Here is a tiny trained network, its code and every weight. The questions are about switching its units off for an input and a target symbol, where a switched-off unit gives its printed mean instead of its output.

import numpy as np


def w(rows, s, z=0):
    codes = np.array(rows[::2]) - 128.0
    scale = np.full(codes.shape[1], s)
    scale[-1] = z or s
    return codes * scale


def f(y):
    return y / 2 * (1 + np.tanh(0.7978845608 * (y + 0.044715 * y**3)))


def softmax(a):
    e = np.exp(a - a.max(-1, keepdims=True))
    return e / e.sum(-1, keepdims=True)


def log_softmax(a):
    a = a - a.max(-1, keepdims=True)
    return a - np.log(np.exp(a).sum(-1, keepdims=True))


def net(x, mask):
    ids = ['ΔΘΦΨΩβγελμξπστ'.index(c) for c in x.split()]
    T = len(ids)
    res = E[ids] + P[:T]
    r = res
    for j in range(3):
        rows = slice(3 * j, 3 * j + 3)
        q, k, v = (r @ M[0][rows].T for M in (Q, K, V))
        z = softmax(np.where(np.tri(T) > 0, q @ k.T / 3**0.5, -1e9)) @ v
        o = O[0][rows]
        res = res + np.where(mask[j], z, o[:, -1]) @ o[:, :-1]
    y = f(res @ A[0][:, :-1].T + A[0][:, -1])
    res = res + np.where(mask[3:11], y, B[0][:, -1]) @ B[0][:, :-1]
    return log_softmax(res[-1] @ U[:, :-1].T + U[:, -1])


Q, K, V, O, A, B = {}, {}, {}, {}, {}, {}
E = w([
[144,43,173],'Δ',
[99,179,182],'Θ',
[160,60,129],'Φ',
[97,88,129],'Ψ',
[88,82,151],'Ω',
[94,120,150],'β',
[130,97,199],'γ',
[138,81,85],'ε',
[111,152,207],'λ',
[168,107,76],'μ',
[76,106,173],'ξ',
[251,242,153],'π',
[158,240,84],'σ',
[128,49,92],'τ',
],0.021)
P = w([
[108,70,3],'0',
[113,96,15],'1',
[121,102,23],'2',
[129,116,34],'3',
[139,130,38],'4',
[152,137,53],'5',
[163,157,66],'6',
[167,167,76],'7',
[182,171,75],'8',
[185,192,85],'9',
[185,202,89],'10',
[192,221,102],'11',
[199,229,109],'12',
[207,237,101],'13',
],0.0037)
Q[0] = w([
[202,140,199],'h0',
[5,165,131],'h0',
[131,178,64],'h0',
[178,157,135],'h1',
[99,82,227],'h1',
[136,87,178],'h1',
[48,146,177],'h2',
[185,83,220],'h2',
[63,35,71],'h2',
],0.028)
K[0] = w([
[148,106,229],'h0',
[4,148,98],'h0',
[145,200,109],'h0',
[58,92,147],'h1',
[242,96,166],'h1',
[178,129,185],'h1',
[49,153,164],'h2',
[185,60,194],'h2',
[19,103,93],'h2',
],0.029)
V[0] = w([
[186,122,204],'h0',
[154,124,64],'h0',
[175,124,185],'h0',
[210,136,158],'h1',
[158,128,178],'h1',
[56,143,120],'h1',
[1,182,81],'h2',
[145,60,165],'h2',
[68,163,195],'h2',
],0.0099)
O[0] = w([
[70,218,59,194],'h0',
[108,58,190,125],'h0',
[85,195,77,180],'h0',
[121,186,36,253],'h1',
[95,184,89,186],'h1',
[136,92,213,39],'h1',
[191,52,254,25],'h2',
[59,226,98,130],'h2',
[74,87,182,114],'h2',
],0.0089,0.0051)
A[0] = w([
[169,61,135,190],'n0',
[25,102,164,35],'n1',
[105,108,96,128],'n2',
[10,35,109,2],'n3',
[234,185,148,199],'n4',
[199,177,80,55],'n5',
[157,217,194,26],'n6',
[88,171,167,201],'n7',
],0.013,0.0048)
B[0] = w([
[144,129,197,165],'n0',
[106,251,168,142],'n1',
[138,123,103,163],'n2',
[24,72,7,140],'n3',
[120,168,49,178],'n4',
[136,86,170,249],'n5',
[93,86,177,155],'n6',
[169,126,127,181],'n7',
],0.023,0.014)
U = w([
[33,175,130,2],'Δ',
[119,112,109,19],'Θ',
[83,93,179,245],'Φ',
[133,139,194,134],'Ψ',
[156,32,177,151],'Ω',
[194,71,144,183],'β',
[121,196,166,40],'γ',
[29,88,126,58],'ε',
[121,111,28,160],'λ',
[55,50,150,106],'μ',
[150,74,87,227],'ξ',
[97,2,131,98],'π',
[222,160,151,54],'σ',
[135,205,105,132],'τ',
],0.0085,0.007)

Each question gives the input, a string of symbols that net reads in full, and the target symbol t.
The units are the heads (3 rows each of Q, K, V and O) and the neurons (one row each of A and B). Each row of codes is followed by its name. A weight is (code - 128) times the scale printed after its matrix; where a second scale follows, it is the last column's (O, A, B and U).
mask holds one flag per unit, heads first, then neurons. A switched-off unit (its flag False) gives its mean, the last column of its rows in O or B, instead of its output. The means were averaged over made-up inputs and are rounded, as every weight is.
A unit's drop is (log p(t) with every unit on - log p(t) with that unit switched off) / (log p(t) with every unit on - log p(t) with every unit switched off).
The circuit of an input: a set's keep is (log p(t) with only the set's units on - log p(t) with every unit switched off) / (log p(t) with every unit on - log p(t) with every unit switched off). Starting from all 11 units, units are removed one at a time, each time the one whose removal leaves the highest keep (on an exact tie, the one counted first), for as long as the keep stays at least 0.8.
circuit, biggest first: the units of the circuit, biggest drop first
unit that matters most: the unit with the biggest drop
k most important neurons: the k neurons with the biggest drops, biggest first
which heads matter: for each layer, one digit per head in row order, 1 if its drop is at least 0.15 and else 0, layers parted by /
drop of u: that unit's drop, to one decimal
input Ω π β σ Ω ε β τ, target λ: which heads matter => 100
input β γ ε μ σ Ψ Θ λ, target γ: which heads matter => 011
input β ε λ λ, target γ: 3 most important neurons => (n1 n5 n3)
input ε σ β γ ε ξ Ω, target ε: circuit, biggest first => (n3 n1 h2)
input γ λ γ β Φ Δ, target λ: circuit, biggest first => (h2 n0)
input ξ γ σ ξ π β Φ, target λ: circuit, biggest first => (h1)
input λ π ε Θ γ, target λ: which heads matter => 010
input β γ ξ β Δ β β β Θ β σ, target σ: 3 most important neurons => (n4 n0 n5)
input β π β ξ, target λ: which heads matter => 010
input ε π Φ λ γ Φ σ σ β Θ σ Ω, target λ: circuit, biggest first => (n5 n3)
input Ω λ β γ ε, target Ω: 3 most important neurons => (n0 n4 n1)
input π τ μ Θ, target λ: circuit, biggest first => (h2 h1)
input μ τ ξ Ω π β β ε π Δ, target λ: which heads matter => 001
input τ τ Δ Ψ ξ Δ γ ξ ξ μ τ Ω, target ε: 3 most important neurons => (n3 n5 n1)
input μ Ω Δ Θ Θ μ σ π γ Φ, target λ: unit that matters most => h2
input γ Ψ μ ξ, target Δ: 4 most important neurons => (n1 n3 n5 n6)
input Θ Θ Ω β, target Φ: 3 most important neurons => (n3 n4 n1)
input π Ω ε β γ β Θ, target λ: 3 most important neurons => (n0 n6 n1)
input ε Θ β π Θ ξ, target λ: drop of h2 => 0.1
input μ β λ β β β λ Θ, target Ψ: drop of n6 => 0.3
input β ε Δ Ψ, target μ: 3 most important neurons => (n3 n0 n4)
input γ τ τ Ω Φ Ω π Ψ, target λ: circuit, biggest first => (h1)
input β γ Ψ β τ, target π: drop of h1 => 0.2
input Ψ γ β ξ Ψ Φ Θ Ω γ μ λ μ σ, target σ: drop of n2 => 0.0
